Each row has a name. Each piece below is followed by the name of the row it came from, unless a question asks for something else. Each question is about the rows just above it.

Q322: [133 137 134 143 129 112 123 126 112 149 154 122 130 119 166 154 102 162
  86 106  92 155 150 106 135 155 126 112 166 116 116 151 126 133 114 136
 134  78 163 170 101 100 138  93 155 106 131 120 136 122  93 109 134]
Q246: [166 139 115 156  98  94 118 127 133 140 125 120 152  81 138 158  99 110
  93 106  74 175 148 119 142 149 133 151 141  68 116 148 131 129 123 115
 144 104 184 194 128 129 123 132 121 111  90 123 138 153 102 130 122]
Q925: [118 127 133 143 103 119 156 179 124  67 129  76 116  44 111 132  65 122
 128  94  76 132 170 142  79 201 152 103 129  55 133 155  97 121 165 153
 169  40 192 115 159 151 111 108 131 112 160  89 132 131  73 101 141]
[179 156 119 103 143] is which row, read backwards?
Q925
Which row holds [140 133 127 118] read backwards?
Q246
Which row holds this, read backwards? [140 133]
Q246

Q406: [157  89 115 140 114]
Q28: [146  92 142  85  77]
Q176: [137  82 126 132 146]
Q901: [126 132 144 137 129]
Q308: [ 61 155 146  95 106]
Q980: [ 98 167 146  84  87]
Q387: [ 79 163 148  87  97]
Q400: [ 47 145 140 109 112]
q: [137  82 126 132 146]
Q176
Which row holds [106  95 146 155] read backwards?
Q308
Which row holds this, read backwards? [146 132 126]
Q176
Which row holds [ 95 146] read backwards?
Q308
Which row holds this, read backwards? [77 85]
Q28
[ 87  84 146 167] is which row, read backwards?
Q980
[146 167  98] is which row, read backwards?
Q980

Q98: [122 124 129  23]
Q554: [117 128 128 139]
Q961: [154 126 140  63]
Q118: [136  86 143 103]
Q260: [ 45 143 121 101]
Q647: [128  83 149 184]
Q344: [ 67 180 128  53]
Q616: [171 166 113 175]
Q236: [128 103 153  84]
Q48: [202 147 114 199]
Which row holds [143  86] read backwards?
Q118
Which row holds this, read backwards? [153 103]
Q236

Q237: [ 89 141 140  52]
Q91: [160 189 124 163]
Q501: [ 55 163 124 189]
Q31: [ 89 141  38  67]
Q542: [142  44 200 141]
Q552: [102 101 115 131]
Q553: [101 156  38  67]
Q895: [150  67 168  75]
Q440: [138 157  77  38]
Q180: [111 106 164 170]
Which row holds [106 111] read backwards?
Q180
q: [ 55 163 124 189]
Q501
Which row holds this, read backwards? [200  44]
Q542
q: [ 89 141  38  67]
Q31

Q741: [130 154 165 120 137  61]
Q138: [126 143 121  68 191 215]
Q972: [142  94 128 114 105 156]
Q279: [ 81 121 143  68 126 135]
Q273: [136 147 120 155 143 230]
Q682: [134 141 153 145 142 122]
Q67: [126  68 121 143  81  88]
Q889: [146  78 189 119 146 168]
Which row holds this, read backwards? [165 154]
Q741
Which row holds this, read backwards? [ 81 143 121  68 126]
Q67
Which row holds [ 81 143 121  68] read backwards?
Q67
Which row holds this, read backwards? [143 121  68 126]
Q67

Q865: [107 110 103 104 158]
Q157: [177 179 206 170  63]
Q837: [170 200 197 189  51]
Q912: [177 179 186 170  63]
Q608: [108 119 102 138 137]
[170 206 179 177] is which row, read backwards?
Q157
[170 206 179] is which row, read backwards?
Q157

Q979: [171  96  55  55]
Q940: [151  91  24  36]
Q182: [151  91  24  28]
Q272: [151  91  57  36]
Where do [151  91  24  36] appear?
Q940
q: [151  91  24  28]
Q182
Which row holds [36 57 91] read backwards?
Q272
Which row holds this, read backwards? [57 91]
Q272
Which row holds [55 55 96] read backwards?
Q979

Q777: [200 139  58  61]
Q684: [ 61  59  87 163]
Q92: [ 94 122  54 124]
Q416: [200 139 165  82]
Q846: [117 217 117 124]
Q814: [116 172 168 103]
Q153: [117 123  90 226]
Q141: [ 81  59 137 216]
Q658: [163 205 198 146]
Q691: [117  90 123  79]
Q145: [ 85 175 212 112]
Which row holds this, read backwards? [198 205 163]
Q658
q: [117  90 123  79]
Q691
Which row holds this, read backwards? [124 117]
Q846
Which row holds [61 58] read backwards?
Q777
Which row holds this, read backwards? [165 139 200]
Q416
Which row holds this, read backwards? [163  87  59]
Q684
Which row holds [ 90 123 117] read backwards?
Q153

Q250: [117 170  98  95 108 189  51  83 106 165 101]
Q671: [116 117 170 124 128 181 187 130 176  95 151]
Q487: [130 164 108  98  51  83  95 189  84  95 115]
Which row holds this, read backwards? [187 181 128 124 170 117]
Q671
[189  95  83  51  98 108] is which row, read backwards?
Q487
Which row holds this, read backwards? [ 98 108 164]
Q487
[165 106] is which row, read backwards?
Q250
Which row holds [ 51  98 108 164] read backwards?
Q487
Which row holds this, read backwards? [189  95  83  51]
Q487

Q479: [134  36 174  68]
Q583: [105 174  36  68]
Q971: [ 92 163  36 153]
Q129: [139 210 161 184]
[ 68 174] is which row, read backwards?
Q479
[163  92] is which row, read backwards?
Q971
Which row holds this, read backwards? [ 68  36 174]
Q583

